Each row is shifted at random along 8 fixed directions that mean nothing.
Known rows, with every step that occurs:
dumu -> vivug -> zuladum -> bamov: [ 183  201 -245  -32 -136  -64   35  141  106  -21 -149   91   34   54
  -42  -98  -63 -118  -89  -28  -29 -154   -2  -66  179  278  -18   -9
   80  -44 -129 -140  -44  -19 -112   87  164  -40  -43  137   97 -112
 -138  -30  -99   14]
vivug -> bamov -> zuladum -> dumu -> forub -> dokud: [ 164  344 -337   64  262 -138 -217  137   46  -44 -168  299   50  -19
  -12  -78   99 -274  -41    6   84  -99  148   10  163  118  -27   77
  -95 -150 -203  -77  -64   38    8  -28  134   81   97   55  367 -185
   -5  -55 -128 -112]
nulemo -> bamov -> zuladum -> dumu -> forub -> dokud -> vivug: [ -55  163 -269 -106  100   49 -255  -97 -172   37   40   40  -84 -156
   68  -65    7 -205   92   70  135 -100 -192  -50 -158  -11   29   -6
 -101  -22  155   63  132  101  210  -64   43 -150   69    0  -92   41
    5   40    9  113]
nulemo -> bamov -> dumu -> vivug -> forub: [ -26   10  -92  112  -34 -157 -189 -153 -140  -98   71  -46  -66  -46
  114 -105   39 -331    4   -4  239  -29 -160 -144 -104   97   13  146
 -149    0  -71  102   62  -15  278  -43  141  -10  301   90   -7   -4
 -203 -190  137   64]
zuladum -> dumu -> forub -> dokud -> bamov -> nulemo -> vivug: [   1   48 -132 -311   32  164  120    8  -27  148 -124  -10  -15  -64
   60  149   -7  215 -135  -44 -121   27  -41 -181  -89   80   70 -167
  -89  -15   25  -33  191  205 -263  102  -85 -166  -96   68   76   54
   79  222  -81  228]
vivug -> dumu -> bamov -> dokud -> nulemo: [ -16   -2 -228 -216  -10 -121 -154  -34   29  -94  166   38   -9 -102
 -115   70    7 -349  -18  -20   70 -125   88  -65  147  136  247   84
  -58   52  130   38  -53  -94  -62  203  -43   67 -104  130   19   27
 -179   62   20   76]
nulemo -> dokud -> forub -> zuladum -> vivug: [  37 -113   19  248  -25  215   74  -13  -21   11   20 -115  151 -117
  168   63  -71 -130  -59  199 -124 -334  181  191  -87 -128    2   13
   35  178  -11 -138   69  354  -41  -36 -123   68  -99   80 -353  233
 -289   58  -30   48]
nulemo -> dokud -> vivug -> bamov -> dumu -> forub -> zuladum: [  91  132  -52  -43  120  117 -199  -24   88  -17   43  -15  142 -148
  -81   38  158 -124  -22  -55  262 -267   80  -37  -26  189  -37  247
  -67   -1    3   24  -13  159 -129   54  -84   -7  171 -100  278   10
 -223 -121   27   91]
nulemo -> forub -> zuladum -> vivug: [ 107   40   26  218   10  138   34  -63 -147    6 -114   51  240  -26
  177  -15  -77  -68   44  136  -81 -311   -2  219  -38 -134  -62 -170
 -144  -63  -14 -126  111  175   34 -151  179   14  -38   27 -109  199
  -48  -19   21  -11]
dumu -> bamov -> zuladum -> vivug -> forub -> dokud: [ 218  287 -113  -69  -36  -65   13 -140   67 -108  -72   98   89   50
  -93  -14  125 -105    8   -5  -90  -59  -14   36   43  216  185 -184
 -137   -7 -228 -122   12  -75  -71   29  220  -41 -215   61   92 -228
   15   32 -170  -42]
zuladum -> vivug -> bamov -> dumu -> forub -> dokud -> nulemo: [ 173  212 -121 -111   72   66    0  107  161    0    8   49  173   64
   25    4  129   65   37  -44   11  -40   58  -92   45  185  121 -137
 -182    1    6   39 -148  141 -431   28  -11   44   36   84   42 -111
 -173  128  -59   75]
bamov -> dumu -> zuladum -> vivug -> forub -> dokud: [  86  194   34  162   46   30  -15 -131    5   26 -155  175  119 -120
  -27  -84   97 -209  -38  -77   37  -23   39   41   58  120  -64  -39
 -174  -71 -224  -50   86    5  -10   37   85   15  -34    8  165 -121
 -189  -80   18  -92]
vivug -> dumu -> zuladum -> bamov -> dokud -> forub: [  -5   21 -161   75   -8 -212  -36  150  -37 -127   -3  154   25  -69
   40  -25  -39 -332    6   34  -16   -4  153  -35   26  102  230   67
    6  -66 -165  -21  -84  -52   73  258  -70  174   -2   44  -49  -52
 -245  -25   -2   13]
vivug -> dumu -> forub -> dokud -> bamov -> zuladum: [  20  -44 -150   99  -17 -115   29  138   53 -194    4  -30  -44   79
  115   26   68 -149 -108  -55 -133  103  236  -63  -36  161  267   -2
  -92  -38 -197 -126   10  -76  -48   59  -34  162 -103  -54  -77  -14
 -147   81 -260  -18]
nulemo -> vivug -> dumu -> forub: [  15 -195   53   88  -63   42  163  144  134 -181   45 -164   70   69
  107  206   72   49  -16 -135 -100   47   85 -127 -118  159  262  136
  -83  -28 -122  -86    9  -18 -130  160  -29  111   58   23 -115  100
 -275  103 -181   20]
nulemo -> bamov -> dokud -> vivug -> zuladum: [ 119  -30 -106   86   57 -120    4  123   -3 -173  140   67  128 -139
  117  -30   10 -267 -179  261   22 -249   54   88    4   94   68  227
  -27  115  -88   29  -48  169   94   93  -99   49  -10  155 -165  118
 -342 -115 -150   -1]
vivug -> zuladum -> dumu -> bamov -> nulemo: [ 111   34 -174  136   51  -78  -79 -139 -151  -93  -65  169    1 -248
  198 -108  -96 -576   -5  328  -18 -155  -35    1  255   -8  -77  -66
  -74  -87 -127  -97   25 -147  140   57   25   71 -136  228 -249   24
 -152 -136  120 -144]
forub -> dokud -> nulemo -> bamov: [ 111  -42 -135   51   37   42   88  113   75    8  -47  -58 -156   55
  203   32  -51   20 -296  157  -50 -271  158  -29  -63   11  -89  -42
   22  136   76  -16   86  241 -177 -229  -59   43  -14  100   76   91
 -145   75 -137  176]
nulemo -> dokud -> forub -> dumu -> zuladum -> vivug -> bamov: [ 105 -113   45  -11  -38  -21   -2  -47  -87   -2  -31  -94 -135    7
  146   48 -106 -100 -121   41  155 -102   31 -156 -264  -83  236  -18
   39  -91  -40   27  287    4  114    7  -41 -194   85  -16   60  -13
  -14   47   93  153]
zuladum -> dumu -> vivug -> bamov -> nulemo -> dokud: [  68  -37 -183 -134   20  -52   34  146  -64  -27  -51  111 -186  -58
  110   60  -73  -47 -204  155  -45   -9  -84 -161  -39  145   75   77
   -5   71 -105   15   95   42  -87  210  -59  -94    6  202  -39   41
 -171   36  -32    9]
zuladum -> dumu -> bamov -> nulemo: [-133  176 -363  -93   23  154  -71    5 -147   11    1  -72   60  -50
  -44  -13   39 -227  253   67 -152  -14   16  -20  214   39   98  -46
 -226    8  261   -7  -47  134 -416   -7  -19  101  -51  238 -390  -11
 -301  168  -99  179]
forub -> zuladum -> dumu -> vivug -> bamov -> dokud: [  86  140  -33 -109  -77   43  236   28   66  132 -129   71  -53   18
  -45   54  -39   63 -213  -48  -34 -140  131  -29   55   17  -23 -198
  -70 -163 -244  -20  215   50 -241   59   34 -144 -110  -24  141  -69
   90  -27   80  155]
zuladum -> bamov -> dumu -> vivug -> forub -> dokud -> nulemo: [-105   11  -76  -19 -146  -49  128    8  -28   -6  112  -25 -120   80
  120   -9  -52  -28 -148   67 -109  121  -49 -291  -73   83  140 -273
  -32  -21  -17  122  132  135 -183   30  -85  -40   64   28 -201  -34
 -204  106   92  251]
dokud -> bamov -> nulemo -> forub -> dumu: [ 202  187  -38 -217   98 -158  -89 -114  -41   -4   46  -24  101  -77
   24  -40   78 -126   21  -22  260 -157 -186 -214   39  -17   -8  -75
 -261 -142   49   35  180   36 -118  -84   75   28  129   81  283  -63
   -8  116   67  358]
dumu -> zuladum -> bamov -> nulemo -> vivug -> forub -> dokud: [ -90   55 -110  181   69   30   35  270  -61  -40  -62  197   33  -72
   66  -53   35  -39 -170  215 -160   36   34 -180  -23  172   -5   75
   75   24 -115   27   84   92  -24  -10  -45  115   84  -23   70   33
 -387  -25 -137   16]
nulemo -> vivug -> zuladum -> bamov: [   4  329 -414  -26   92   85 -363   94   11   81   56   -1  239 -116
  -36  -66  -54 -308  276  -15  157 -173  -13  -63  187  -76  -65   32
  -57 -115  276  -73  -41  129   54 -176  221  -97  330   45   96   43
 -111   44  -29  196]
dumu -> forub -> dokud -> bamov -> nulemo -> vivug -> zuladum: [  11  -22  -12  -60  -58   88 -138 -115  -70   -7   49  -38  -53  -93
  143  -19   39 -120  -98   15  170  -84  -97 -282 -152  159   32  -97
  -73  -67  -47   40  158  -53   99  -41  -11  -25  -24  -90  -25   96
 -111   19    9  118]
bamov -> nulemo -> forub -> zuladum -> dumu -> vivug: [ 137  -77  104   26 -140 -111   36 -237 -310 -165   10   -2  -34  -27
  275   -7  -94 -104  -83   94   -8  -59 -239  -80 -163   48  106 -214
 -204  -86 -225  -35  142  -79  165  103  106  -18 -154   58  -93  165
  -36   84    4   27]
forub -> dumu -> vivug -> bamov: [ 181  225  -90  133 -111  -85  158   -3  147 -148 -118  -31  -67  165
   53 -113  104  -96   52 -219    8  -51  156  -89  168  189  -10   61
 -205 -290 -168 -107   91 -145 -372 -153  217   24  120   41  313 -267
 -182   62 -134   86]
zuladum -> bamov -> nulemo -> forub -> dumu: [-104  100 -286   94   27  -66  -34  190 -250  -95   49   26  153   98
  163  -64  -83 -129   40  217 -247   34    9  -81   62  -56  138  -83
  -89  -24  178  -44   49  245 -132  -84   17   62  184  170  -79  147
 -291  198 -180  206]
dumu -> forub -> zuladum -> vivug -> bamov: [ -62  105 -153  138  -40  206 -145  236 -101   88  -87  -99   20  126
   73 -166   56  -65   43  -39   90 -170  100 -127   12   99   33  -90
  -63 -185  111   77   82   26 -136 -234   89   94  162  -88 -243   73
 -194 -106   49   88]
nulemo -> dokud -> bamov -> zuladum -> dumu: [  73  102 -142  -63  181   86    5 -100   50  125  -23   85   68 -237
  -69  172   10 -270  -26  215   94 -195  -28   87   15 -235  -16  118
  -36   89  -54  -87  155  216   60   72  -68  -92  -78   78  -67  -43
  -69   36   27  174]
bamov -> dokud -> vivug -> forub: [ 183  115    8 -208    3 -121 -102  121   50 -102  145   79   57 -129
  -48   -2    5 -102 -302  -60   64 -306  -16  -50    2  188  158   -2
  -56  -14   -4   73   79  128   25  215  -52  -39 -143  121   63   94
 -161   74 -166   17]
dumu -> zuladum -> vivug -> bamov -> dokud -> nulemo -> forub: [ 271   18   62 -182   62  -20  248  140   86  -11 -148  224  204   32
  -87  139   -7  167 -213   45  -37  -69    4    2  -43  155  319    4
   30  -22 -200   29  -35   14 -165  264    5  -74 -294   57  209 -133
  -18   99 -128  -38]
forub -> dumu -> zuladum -> vivug: [ -34   68    7  -17 -158  231  -22   43 -164   69  -21 -170 -185   43
   62 -100  -88  -93  125 -117  -14  -95  -63  -95 -122  -61  135 -262
 -158 -156  278  -57  322 -232 -104  -76  133 -146  -60   51 -260   33
 -137  200  -27  137]
dokud -> forub -> dumu -> vivug: [ 168 -191  226  352 -169 -106  189 -187  -46 -166  -11   -9 -140 -141
  355 -198  -49 -298 -161   16  -47 -301    3  -23   36  161 -139   -2
  -47  -68 -218 -103  236  -12   20   31  -47  222 -142  245 -252  104
 -345   49  145  -99]
bamov -> dokud -> forub -> zuladum -> vivug -> dumu: [ 117   40   64  -21  -38 -170 -127 -165  -62   71   98  186    6 -254
   76  -88  -82 -376 -183   52  246 -352  -20   -8   -7  -69  -29 -141
  -43 -102 -171   95  234   74  304  137  -61  -23  -63   44   -5  146
  -47  -72  329   61]
nulemo -> forub -> dumu -> bamov -> dokud: [ 123  -72   13  144  -75 -154  149 -126 -179 -222 -115  -33   58  194
  101   30   33 -100 -104  -37  -18 -103   72   34  -89  103  227  -15
 -178 -219 -152  -59  243   -6  -64  -35  152  -30    3   29  166  -40
  -75  -28 -130  124]
zuladum -> dumu -> forub -> dokud: [  -1  132 -267  119  -16  195  -67  -42 -190   -6 -246   41  -51  -43
  246  -27  -58 -190  115   11 -183 -160  121  160   10   47  -54 -133
 -159  -55   15 -194  -77  123  -93    7   94   51 -127  148 -241   63
  -94   63 -154  -64]

Rows:
[  52 -144   21   84  104   34 -229 -103  -80 -159  339   -4  -44 -353
  231  -88   10 -350  -68  154   55 -290 -227 -157   42   73  -33   15
  -19   90  269   31  141  -97  218  -33   18  138  -75  151 -224  261
 -261  157  108  -65] | dokud -> nulemo -> vivug -> forub -> dumu -> bamov -> zuladum
[-140  -14 -151   38   59  -54 -231  172   -7  -37  204   43   26 -179
  -16  -13   65 -245  124  -39  235  -47  -61 -234 -103  106  110  173
  -33  -78   94  168  101   41   78  112  -88  110  308  -75 -116   87
 -392  -12  134  203] | nulemo -> vivug -> dumu -> zuladum -> bamov -> dokud -> forub
[  31  -29    1   -6  -57 -133  194   29 -101  -88   21   22  158   94
  113   91  -93   63 -142   88 -106  -26   96  -15 -123  -79  259 -199
  -77 -210 -143   28  192  169  -48   12  -13 -106   19 -154   72   81
   69   21   -8  231] | nulemo -> forub -> zuladum -> bamov -> dokud -> vivug -> dumu
[ 356  -77  154 -102   60 -107  168 -164  101 -161   64   37    4 -106
  247  174   34  -62  -67   38  121 -100 -195 -170  -67   76  188  -73
  -92 -105 -263   14  -85 -113   12  244   -3   63 -189  103  -21  -93
   47  158   79   10] | dokud -> nulemo -> vivug -> bamov -> zuladum -> dumu -> forub
[ -25  -73 -121    5  -49   22   92  192   -3  -90  147 -113 -111  139
   -2  -47   70   14 -223  151 -182   55    6 -210  -39  171  346 -204
    2   56   85  125  248   18 -235 -128  -69   37 -196   20 -475  -11
 -245  143 -166  114] | dumu -> bamov -> zuladum -> vivug -> forub -> dokud -> nulemo
[ 110 -201   98   78  -40   10  158 -111  -47 -112   90   47  -45 -116
  271    5 -112 -132 -117  204    8 -258 -229 -176  -54   10  -11 -171
   34 -104  120   46  180  -22  -58    8  -53   44 -118   67 -158  117
 -157  133  213   96] | dokud -> nulemo -> forub -> dumu -> vivug -> zuladum -> bamov
[ -33   63 -150  -38  -30  238  108  -41   51   54  -70  -38   80   84
    1   68   68  116  -36  -36  -97  -32   29  -63  -78   86  171  -65
   -1  -20   92   35   35  218 -222 -135  -25  -56 -195  -84  -68  -29
  -93  238 -180  124] | dumu -> forub -> dokud -> nulemo -> bamov -> zuladum -> vivug
[ 159  135 -143 -418   52  -55 -265   16  -30   -1  199 -102  196 -202
    5    0   41  -32   -6 -119   94 -101  -75 -159   43  180  107  -35
 -154  161   95 -137  -58  -27   21  171   73    5  -13  115  264  184
   58  201 -104  193] | dokud -> bamov -> nulemo -> vivug -> dumu -> forub -> zuladum
[  66  -91  -84   67   -2  -29   48  -99    3   66  -95  -13   43  -96
   67   35  -56 -156 -181  139   41 -178  196   19    5  -53   50  102
  113   10 -135  -38  237  204   61  -79  -76 -100   53  -40  136   65
  -22 -107  164  123] | nulemo -> dokud -> forub -> zuladum -> vivug -> dumu -> bamov
[  60  -76  -95   71  104   19  -23  -57  -37  -36  150  115 -164 -187
  319   28 -111 -182 -199  257  -81  -94   30  -55  -40 -109  -14 -132
  -49   60   -1   -2  162   82   88  -99  -63  -49 -137   66 -133  170
  -81  199  -38   -9] | forub -> dokud -> nulemo -> vivug -> bamov -> zuladum -> dumu
[  62 -122   15 -162   -7   62  115   38  -38 -169  192  -81  100 -162
  100   22  -33  -27  -66  178 -159  -58 -136 -162    8  166  238 -148
 -103  -25  151   61  114   41 -322  156 -233    3 -253  110 -457  137
 -237  190  -84   57] | dokud -> vivug -> zuladum -> dumu -> bamov -> nulemo -> forub
[ -17 -258  -66  125  -92   30   12   26 -184  -56   69 -157 -127  -37
  277   31 -185 -129 -205  172  -83 -119  169  -14 -198  -53  189  -13
   76  108  -69  -49  162  167  112   28 -115  -61  -48   51 -341  225
 -119   33   -6   57] | nulemo -> dokud -> forub -> zuladum -> dumu -> vivug -> bamov
[  79   39 -161  -33   -8   38  -80 -107   79    1   63  -14  -90  -81
   85  -38   -7 -119 -176   21  114 -196   15  -99  -30  146 -120  -49
  -24  100   82   13   61  110 -101 -130  -16  -49  -22    9  170   37
 -131   61  -15  141] | forub -> dokud -> nulemo -> bamov -> dumu -> vivug -> zuladum
[  80 -100  -22 -105  -87 -186  -92   38  -44    0   66   45 -203  -19
   39  -95  -59  -72 -398   30  227  -84  -67 -356  -57  240   67  131
  117   -4 -177  158  274  -28  136   18  -36  -96   94   13  262   83
 -128  -52  134   72] | dumu -> vivug -> bamov -> nulemo -> dokud -> forub -> zuladum
[-119  123 -102 -119   24   48 -179 -160 -131  118    5  -19  -15  -44
  -38    6  -17 -119   39  -33  187   66 -114 -156 -234  -80  123  -87
 -132  -24   93  127  179   26  200  -97  113 -259  220  -65  169  -49
   47  -49  120  178] | nulemo -> bamov -> dumu -> zuladum -> vivug -> forub -> dokud
[ -32   -7 -138 -110   63  210 -193   77   -8   85  111  -92  -40 -198
  121   35  -17  -88   39   32  162 -157 -137 -245 -158   21  -47 -161
  -82  -52  204   25  213   23  -12  -33  -21  -99  135  -35 -237  158
  -85   36   89  204] | nulemo -> vivug -> zuladum -> dumu -> forub -> dokud -> bamov
[ 276 -141  106   19    9   10   67  -60  -68 -197   86    2    8 -110
  332   47  -54  -29  -47  138    1 -360 -150    9 -127  131   10 -210
 -114   53  -26  -50 -135  -23 -117  153   22  202 -217  125 -215  148
  -75   90   86  -18] | dokud -> nulemo -> forub -> zuladum -> dumu -> vivug -> bamov
